[[148 152 139 143 141 108]
 [121 132 128 137 120 135]
 [139 136 105 127 123 108]
 [137 110 125 123 118 106]
 [125 126 118 111 133 105]
 [142 135 127 136 124 130]]
->
[[148 152 139 143 141 108]
 [139 136 105 127 123 108]
 [142 135 127 136 124 130]
 [121 132 128 137 120 135]
 [125 126 118 111 133 105]
 [137 110 125 123 118 106]]

[[122 116 112 138 123 112 131 143]
 [106 104 127 115  99 135 109 103]
 [151 153 132 141 156 120 145 153]
 [145 149 134 127 144 116 131 134]]
->
[[151 153 132 141 156 120 145 153]
 [145 149 134 127 144 116 131 134]
 [122 116 112 138 123 112 131 143]
 [106 104 127 115  99 135 109 103]]

[[124 124 121 140 140]
 [120 121 137 128 123]
 [115 120 100 101 130]
 [131 131 137 130 131]]
->
[[131 131 137 130 131]
 [124 124 121 140 140]
 [120 121 137 128 123]
 [115 120 100 101 130]]

[[123 141 117 115 149 136 137 120 139 145 153 150 147 104 136]
 [112 136 113 134 150 125  98  99 155 101 131 156 123 157 113]
 [117 117 136 121 157 129 133 149 120 151 123 134 127 128 134]
 [124 156 111 128 149 123 122 114 111 133 134 101 131 138 130]]
->
[[124 156 111 128 149 123 122 114 111 133 134 101 131 138 130]
 [123 141 117 115 149 136 137 120 139 145 153 150 147 104 136]
 [112 136 113 134 150 125  98  99 155 101 131 156 123 157 113]
 [117 117 136 121 157 129 133 149 120 151 123 134 127 128 134]]

[[120 121 145 120 119 136 120 120 119 120 120 120 148 138]
 [125 127 131 125 125 147 125 127 124 127 125 125 146 148]
 [128 128 134 128 128 133 128 128 128 128 128 128 134 133]
 [123 124 155 123 123 128 123 123 123 123 123 123 150 131]
 [140 141 111 140 140 144 140 142 140 141 140 140 128 141]
 [144 142 127 144 144 121 144 142 144 143 144 144 119 119]]
->
[[144 142 127 144 144 121 144 142 144 143 144 144 119 119]
 [140 141 111 140 140 144 140 142 140 141 140 140 128 141]
 [128 128 134 128 128 133 128 128 128 128 128 128 134 133]
 [125 127 131 125 125 147 125 127 124 127 125 125 146 148]
 [123 124 155 123 123 128 123 123 123 123 123 123 150 131]
 [120 121 145 120 119 136 120 120 119 120 120 120 148 138]]

[[118 126 130 110]
 [119 137 146 132]
 [112 132 126 111]
 [131 118 143 135]
 [118 145 102 141]
 [131 130 143 102]
 [121 128 125 129]
 [131 123 114 109]
 [127 127 125 136]
 [142 138 124 121]]
->
[[118 145 102 141]
 [142 138 124 121]
 [119 137 146 132]
 [112 132 126 111]
 [131 130 143 102]
 [121 128 125 129]
 [127 127 125 136]
 [118 126 130 110]
 [131 123 114 109]
 [131 118 143 135]]

[[120 103 103 153 100 101 157 102 106 122 118]
 [123 107 135 142 127 115 115 128 123 145 115]
 [157 157 112 145 157 158 131 114 103 156 100]
 [119 100 100 156  99  99 157 100  99 146 103]]
->
[[157 157 112 145 157 158 131 114 103 156 100]
 [123 107 135 142 127 115 115 128 123 145 115]
 [120 103 103 153 100 101 157 102 106 122 118]
 [119 100 100 156  99  99 157 100  99 146 103]]

[[150 145 152 114 103 116 102 120 101 121]
 [136 141 125 117 139 128 140 139 131 140]
 [110 127 110 130 144 133 144 134 143 137]
 [114 148 116 106 137 106 135 104 132 103]
 [144 125 141 137 118 140 121 144 127 144]]
->
[[114 148 116 106 137 106 135 104 132 103]
 [150 145 152 114 103 116 102 120 101 121]
 [136 141 125 117 139 128 140 139 131 140]
 [110 127 110 130 144 133 144 134 143 137]
 [144 125 141 137 118 140 121 144 127 144]]

[[144 122 134 144 134 136 133 135 135]
 [137 119 109 137 109 110 110 109 109]
 [128 138 145 128 145 145 145 144 145]
 [140 133 143 140 144 145 143 144 145]
 [128 141 114 128 114 112 116 112 113]
 [132 140 144 132 144 145 144 144 144]
 [132 134 154 132 154 156 153 154 155]
 [143 114 112 144 112 114 112 112 113]]
->
[[128 141 114 128 114 112 116 112 113]
 [132 140 144 132 144 145 144 144 144]
 [128 138 145 128 145 145 145 144 145]
 [132 134 154 132 154 156 153 154 155]
 [140 133 143 140 144 145 143 144 145]
 [144 122 134 144 134 136 133 135 135]
 [137 119 109 137 109 110 110 109 109]
 [143 114 112 144 112 114 112 112 113]]
---
[[143 133 137 137]
 [140 139 134 132]
 [138 138 136 134]
 [135 145 136 133]
 [133 149 136 134]
 [145 131 134 133]
 [134 149 138 135]
 [141 132 135 135]
 [145 131 135 137]
 [133 146 138 135]
 [140 136 136 136]]
->
[[143 133 137 137]
 [138 138 136 134]
 [133 149 136 134]
 [134 149 138 135]
 [145 131 135 137]
 [140 136 136 136]]

[[132 129 135 123 125 116 117 123 127 121 120 124 106]
 [117 129 129 142 139 124 134 139 113 115 131 126 125]
 [124 135 134 140 122 127 133 127 117 135 134 130 131]
 [136 128 136 130 116 139 117 111 127 121 129 114 118]
 [123 131 118 119 124 122 137 137 130 124 143 129 141]
 [126 120 114 122 130 132 129 128 127 121 125 142 129]
 [133 126 123 127 129 128 134 125 115 118 120 129 131]]
->
[[132 129 135 123 125 116 117 123 127 121 120 124 106]
 [124 135 134 140 122 127 133 127 117 135 134 130 131]
 [123 131 118 119 124 122 137 137 130 124 143 129 141]
 [133 126 123 127 129 128 134 125 115 118 120 129 131]]

[[122 129 122 126]
 [141  99 128 125]
 [113 108 131 130]
 [141 133 128 131]
 [148 125 131 123]
 [108 129 131 127]
 [132 139 127 131]
 [140 104 118 127]
 [125 142 126 122]
 [119 139 129 129]]
->
[[122 129 122 126]
 [113 108 131 130]
 [148 125 131 123]
 [132 139 127 131]
 [125 142 126 122]]

[[122 152 106 134 140 143 139]
 [121 150 108 133 141 128 138]]
->
[[122 152 106 134 140 143 139]]

[[132 151]
 [136 116]
 [119 140]
 [157 121]]
->
[[132 151]
 [119 140]]

[[108 113 133 128 115 114 119 144 114 106 135 140 138 119 137]
 [118 126 134 131 117 122 118 129 120 116 139 121 143 124 141]
 [141 136 133 138 129 146 128 115 147 141 128 123 126 128 131]
 [134 136 141 149 121 140 119 111 142 133 135 123 134 129 136]
 [115 119 137 136 115 119 113 141 120 113 141 132 141 121 140]
 [124 121 128 120 130 124 124 135 123 124 127 140 124 129 126]]
->
[[108 113 133 128 115 114 119 144 114 106 135 140 138 119 137]
 [141 136 133 138 129 146 128 115 147 141 128 123 126 128 131]
 [115 119 137 136 115 119 113 141 120 113 141 132 141 121 140]]

[[151 151 115 138 108]
 [133 133 144 138 145]
 [119 120 142 127 143]
 [141 142 147 147 146]
 [153 154 138 152 133]
 [153 155 144 155 140]
 [111 109 125 112 127]]
->
[[151 151 115 138 108]
 [119 120 142 127 143]
 [153 154 138 152 133]
 [111 109 125 112 127]]

[[119 139 135 123 122]
 [143 117 121 126 115]
 [147 115 119 129 118]
 [135 126 127 139 141]
 [125 134 132 139 145]
 [104 152 146 119 125]
 [132 128 129 136 138]
 [104 152 145 130 143]
 [152 110 117 149 147]]
->
[[119 139 135 123 122]
 [147 115 119 129 118]
 [125 134 132 139 145]
 [132 128 129 136 138]
 [152 110 117 149 147]]

[[131 132 132 124 115 125 141 120 135 149 120]
 [130 126 127 131 126 127 129 126 134 139 122]
 [127 127 129 125 127 125 132 124 135 146 119]]
->
[[131 132 132 124 115 125 141 120 135 149 120]
 [127 127 129 125 127 125 132 124 135 146 119]]
